Look-ups in named tables: a row name and a column name give one cell, copied from the table.

lelek =
|  | kuz | pufe | nenorup | rosapu | bam | zipunuz | pob |
|---|---|---|---|---|---|---|---|
| gefepe | 80 | -25 | 46 | 55 | 46 | -57 | -41 |
| kip | -1 | 20 | 15 | 7 | 15 | 35 | 36 |
| reb | -9 | -38 | 0 | -34 | 25 | -76 | -48 |
| duguse | 57 | 34 | 41 | 63 | 21 | 47 | 32 |
| zegufur | -1 | 2 | 6 | -3 | 21 | 21 | 27 |
| pozodi | -28 | 44 | -4 | -13 | -7 | 56 | 44 |
| zekud | 91 | -14 | 54 | 70 | 40 | -50 | -42 |
| sul | 72 | 9 | 25 | 60 | 27 | 13 | 10 |

kuz of duguse is 57
pob of zekud is -42
nenorup of pozodi is -4
bam of zekud is 40
rosapu of reb is -34
rosapu of sul is 60
nenorup of kip is 15
bam of gefepe is 46
nenorup of reb is 0
pob of duguse is 32
kuz of zegufur is -1
zipunuz of kip is 35
pufe of zegufur is 2

vugodim.tsv
	muni	boge	tonaz	lil	devi	kapivuz	rugip	veboke	fata	mune
gotuti	58	96	156	49	95	75	23	112	104	70
dibanen	136	129	21	48	111	54	83	81	95	161
movafin	116	95	110	91	139	119	78	121	138	193
vodomar	67	103	46	118	123	67	38	162	99	165
zuf	82	76	143	77	66	80	8	54	130	93
dazan	121	118	103	15	92	55	76	68	106	105
miva	60	63	82	108	125	106	53	57	48	53
bor	111	78	131	121	100	60	29	32	70	81
legaf	108	139	119	34	115	92	29	90	92	64
logobuz	119	139	92	131	137	101	43	143	113	170
ven	65	86	98	93	141	137	112	131	110	147
rizuvib	74	102	29	98	69	55	88	112	124	177

kapivuz of bor: 60
lil of dazan: 15
lil of zuf: 77
fata of logobuz: 113
kapivuz of rizuvib: 55
boge of bor: 78
rugip of bor: 29
Row with the largest fata: movafin

Table pek
cols = mufile, zal
tobagid: [42, 66]
fozeduz: [36, 47]
lonibuz: [24, 41]
ler: [43, 65]
vomopo: [23, 37]
keredod: [43, 60]
ton: [69, 77]
suvesoz: [57, 58]
lopezil: [27, 34]

mufile of lonibuz = 24
zal of fozeduz = 47
mufile of keredod = 43
zal of suvesoz = 58
mufile of tobagid = 42
mufile of fozeduz = 36
mufile of lopezil = 27
zal of lonibuz = 41
zal of ton = 77
zal of vomopo = 37
zal of tobagid = 66
mufile of ton = 69
mufile of ler = 43
mufile of suvesoz = 57
mufile of vomopo = 23
zal of ler = 65
zal of keredod = 60
zal of lopezil = 34
Row with the largest zal: ton

bobar
|  | kureb | zaf | zuko | lezuto | las | dafamen | nus | muvor | lipizu |
|---|---|---|---|---|---|---|---|---|---|
| bifu | -12 | 21 | -25 | 40 | 7 | 34 | -5 | -14 | 37 |
| varubur | -3 | 26 | -20 | 39 | 8 | 53 | 6 | 0 | 25 |
| luvem | -32 | 32 | -42 | 37 | 10 | 37 | -24 | -7 | 45 |
| dolo | -14 | 19 | -72 | 43 | 9 | 55 | -24 | -26 | 23 |

zuko of dolo = -72
las of dolo = 9
lipizu of dolo = 23
muvor of varubur = 0
nus of luvem = -24
zaf of dolo = 19
zuko of varubur = -20
nus of dolo = -24
Row with the largest lipizu: luvem

pemeg
         gezivak    san    zul  kitidim   lafu   gemu  tegifo    sal  volaza
naz        43200  29708  93077    41619  60147  84627   68131  26569   41678
bup        62978  91965  58806    83268  44062  57763   33216  90240   65390
feto       53794  54992  57264    51901  53362  56812   54865  51770   54979
lil        47911  56929  58559    38451  46095  61161   50625  46435   59858
vezomel    60929  49558  35927    28350  41485  28430   52831  23291   39204
leg        43316  46072  92207    54848  71677  79640   58506  37308   26621
vovevuf    41994  95048  47640    99805  39527  54950   25124  84332   58573
ketakol    45325  40551  75039    45557  56681  70838   60806  31853   42668
pab        48199  45040  71953    52469  65116  70134   59175  44882   42177
fafod      54993  55044  58008    51566  51618  51983   53409  50964   48781
taluba     57337  87090  63210    71561  38680  63493   43102  82772   67789

What is the sal of taluba in pemeg?
82772
What is the tegifo of fafod in pemeg?
53409
What is the lafu of leg in pemeg?
71677
What is the kitidim of vovevuf in pemeg?
99805
What is the lafu of lil in pemeg?
46095
What is the kitidim of ketakol in pemeg?
45557
What is the sal of ketakol in pemeg?
31853
What is the zul of vezomel in pemeg?
35927
What is the tegifo of pab in pemeg?
59175
What is the volaza of bup in pemeg?
65390
What is the gemu of vezomel in pemeg?
28430
What is the zul of pab in pemeg?
71953
What is the volaza of fafod in pemeg?
48781
What is the volaza of naz in pemeg?
41678
What is the gezivak of vovevuf in pemeg?
41994
What is the volaza of vovevuf in pemeg?
58573
What is the kitidim of bup in pemeg?
83268
What is the san of ketakol in pemeg?
40551
What is the san of naz in pemeg?
29708
What is the tegifo of lil in pemeg?
50625

